Below is a small trained network, with its code and all its weights. Each question gives an input and a target symbol and asks what happens when units are switched off, that is, made to give their printed mean instead of their output.

import numpy as np


def w(rows, s, z=0):
    codes = np.array(rows[::2]) - 128.0
    scale = np.full(codes.shape[1], s)
    scale[-1] = z or s
    return codes * scale


def f(y):
    return y / 2 * (1 + np.tanh(0.7978845608 * (y + 0.044715 * y**3)))


def softmax(a):
    e = np.exp(a - a.max(-1, keepdims=True))
    return e / e.sum(-1, keepdims=True)


def log_softmax(a):
    a = a - a.max(-1, keepdims=True)
    return a - np.log(np.exp(a).sum(-1, keepdims=True))


def net(x, mask):
    ids = ['ΓΦΨΩαβδεζθλμξπ'.index(c) for c in x.split()]
    T = len(ids)
    res = E[ids] + P[:T]
    r = res
    for j in range(3):
        rows = slice(4 * j, 4 * j + 4)
        q, k, v = (r @ M[0][rows].T for M in (Q, K, V))
        z = softmax(np.where(np.tri(T) > 0, q @ k.T / 4**0.5, -1e9)) @ v
        o = O[0][rows]
        res = res + np.where(mask[j], z, o[:, -1]) @ o[:, :-1]
    y = f(res @ A[0][:, :-1].T + A[0][:, -1])
    res = res + np.where(mask[3:15], y, B[0][:, -1]) @ B[0][:, :-1]
    return log_softmax(res[-1] @ U[:, :-1].T + U[:, -1])


Q, K, V, O, A, B = {}, {}, {}, {}, {}, {}
E = w([
[11,79,189],'Γ',
[213,183,219],'Φ',
[127,54,34],'Ψ',
[83,100,164],'Ω',
[132,105,172],'α',
[122,30,107],'β',
[203,170,160],'δ',
[179,253,161],'ε',
[102,200,164],'ζ',
[204,101,227],'θ',
[157,40,65],'λ',
[178,27,147],'μ',
[68,77,60],'ξ',
[126,168,74],'π',
],0.016)
P = w([
[212,254,230],'0',
[178,250,180],'1',
[180,224,169],'2',
[159,215,143],'3',
[155,229,163],'4',
[152,189,148],'5',
[152,233,154],'6',
[139,186,150],'7',
[146,230,142],'8',
[137,196,133],'9',
[133,191,126],'10',
[140,207,137],'11',
[122,193,140],'12',
[128,183,135],'13',
],0.0016)
Q[0] = w([
[169,58,189],'head 1',
[225,81,198],'head 1',
[68,135,76],'head 1',
[124,122,29],'head 1',
[123,181,166],'head 2',
[199,180,3],'head 2',
[235,174,173],'head 2',
[65,212,67],'head 2',
[124,9,163],'head 3',
[197,30,148],'head 3',
[125,8,53],'head 3',
[91,2,135],'head 3',
],0.0076)
K[0] = w([
[83,136,200],'head 1',
[93,99,214],'head 1',
[216,156,94],'head 1',
[151,112,92],'head 1',
[119,127,77],'head 2',
[187,168,80],'head 2',
[80,109,141],'head 2',
[48,176,109],'head 2',
[135,117,22],'head 3',
[218,141,151],'head 3',
[246,127,62],'head 3',
[182,63,130],'head 3',
],0.012)
V[0] = w([
[240,151,119],'head 1',
[39,13,2],'head 1',
[126,170,65],'head 1',
[132,15,195],'head 1',
[130,56,181],'head 2',
[30,55,111],'head 2',
[105,173,156],'head 2',
[183,137,112],'head 2',
[18,50,75],'head 3',
[190,89,108],'head 3',
[155,182,95],'head 3',
[125,148,51],'head 3',
],0.0089)
O[0] = w([
[247,130,116,142],'head 1',
[104,179,51,2],'head 1',
[181,105,79,84],'head 1',
[134,153,123,167],'head 1',
[178,76,148,170],'head 2',
[182,141,168,86],'head 2',
[127,151,3,139],'head 2',
[91,152,110,134],'head 2',
[157,43,132,84],'head 3',
[135,94,127,121],'head 3',
[179,222,175,105],'head 3',
[113,169,143,73],'head 3',
],0.0047,0.0051)
A[0] = w([
[179,108,140,117],'neuron 1',
[159,244,159,98],'neuron 2',
[173,173,203,70],'neuron 3',
[215,84,155,124],'neuron 4',
[120,136,180,110],'neuron 5',
[198,207,207,103],'neuron 6',
[115,205,71,158],'neuron 7',
[44,172,96,116],'neuron 8',
[85,61,217,175],'neuron 9',
[245,153,41,253],'neuron 10',
[87,190,100,180],'neuron 11',
[42,150,176,204],'neuron 12',
],0.012,0.0041)
B[0] = w([
[152,110,172,161],'neuron 1',
[107,101,14,232],'neuron 2',
[68,31,168,211],'neuron 3',
[177,92,213,213],'neuron 4',
[100,152,142,165],'neuron 5',
[28,10,94,255],'neuron 6',
[68,190,138,174],'neuron 7',
[141,99,188,151],'neuron 8',
[178,255,117,254],'neuron 9',
[197,150,18,191],'neuron 10',
[76,232,179,169],'neuron 11',
[183,207,174,190],'neuron 12',
],0.0065,0.0076)
U = w([
[153,230,184,86],'Γ',
[94,115,119,188],'Φ',
[201,103,71,89],'Ψ',
[69,66,150,52],'Ω',
[237,143,160,113],'α',
[103,88,211,52],'β',
[158,110,116,211],'δ',
[113,76,90,160],'ε',
[123,153,182,253],'ζ',
[6,169,195,147],'θ',
[171,112,46,59],'λ',
[133,170,166,127],'μ',
[45,114,77,10],'ξ',
[152,208,71,135],'π',
],0.011,0.0056)

Each question gives the input, a string of symbols that net reads in full, and the target symbol t.
The units are the heads (4 rows each of Q, K, V and O) and the neurons (one row each of A and B). Each row of codes is followed by its name. A weight is (code - 128) times the scale printed after its matrix; where a second scale follows, it is the last column's (O, A, B and U).
mask holds one flag per unit, heads first, then neurons. A switched-off unit (its flag False) gives its mean, the last column of its rows in O or B, instead of its output. The means were averaged over made-up inputs and are rounded, as every weight is.
A unit's drop is (log p(t) with every unit on - log p(t) with that unit switched off) / (log p(t) with every unit on - log p(t) with every unit switched off).
The circuit of an input: a set's keep is (log p(t) with only the set's units on - log p(t) with every unit switched off) / (log p(t) with every unit on - log p(t) with every unit switched off). Starting from the 12 units with the biggest drops (on a tie, the unit counted first), units are removed one at a time, each time the one whose removal leaves the highest keep (on an exact tie, the one counted first), for as long as the keep stays at least 0.8.
units of the circuit, in order: the units of the circuit, biggest drop first
top k neurons: the k neurons with the biggest drops, biggest first
heads that matter: for each layer, one digit per head in row order, 1 if its drop is at least 0.15 and else 0, layers parted by /
drop when u is switched off: that unit's drop, to one decimal
input α π θ λ Φ λ, target Ψ: units of the circuit, in order : (neuron 10; head 1; neuron 11)
input δ Ψ ζ, target θ: top 2 neurons : (neuron 11; neuron 7)
input ε ε Γ μ β θ, target θ: units of the circuit, in order : (head 1)
input μ ζ ζ μ ξ Ω Φ, target Ω: units of the circuit, in order : (neuron 6; neuron 3)
input ζ Φ μ ε Φ, target Ω: top 3 neurons : (neuron 6; neuron 3; neuron 2)
input Φ λ Ψ μ ζ μ ζ ζ, target θ: heads that matter : 001
input π ζ ξ ζ ξ Ψ ε Γ α ζ ε ζ ζ θ, target θ: top 2 neurons : (neuron 10; neuron 6)
input ξ ε θ ζ δ π ζ θ, target β: heads that matter : 100
input δ α μ, target α: heads that matter : 000
input ε α β δ, target ε: heads that matter : 000
input Φ λ ε μ ζ Ω π Ψ, target λ: heads that matter : 100
input ζ ε μ θ ζ π π ε Ψ μ ζ μ λ, target Ψ: top 2 neurons : (neuron 10; neuron 6)
input λ μ β Ψ β μ π, target π: top 2 neurons : (neuron 10; neuron 6)
input ε μ δ π λ μ Φ ζ Φ ε Γ, target Γ: drop when neuron 3 is switched off : 0.0
input α π ζ π ζ μ μ λ μ ε, target ξ: drop when neuron 6 is switched off : 0.3
input ξ ξ θ δ ζ π π, target π: drop when neuron 7 is switched off : 0.1
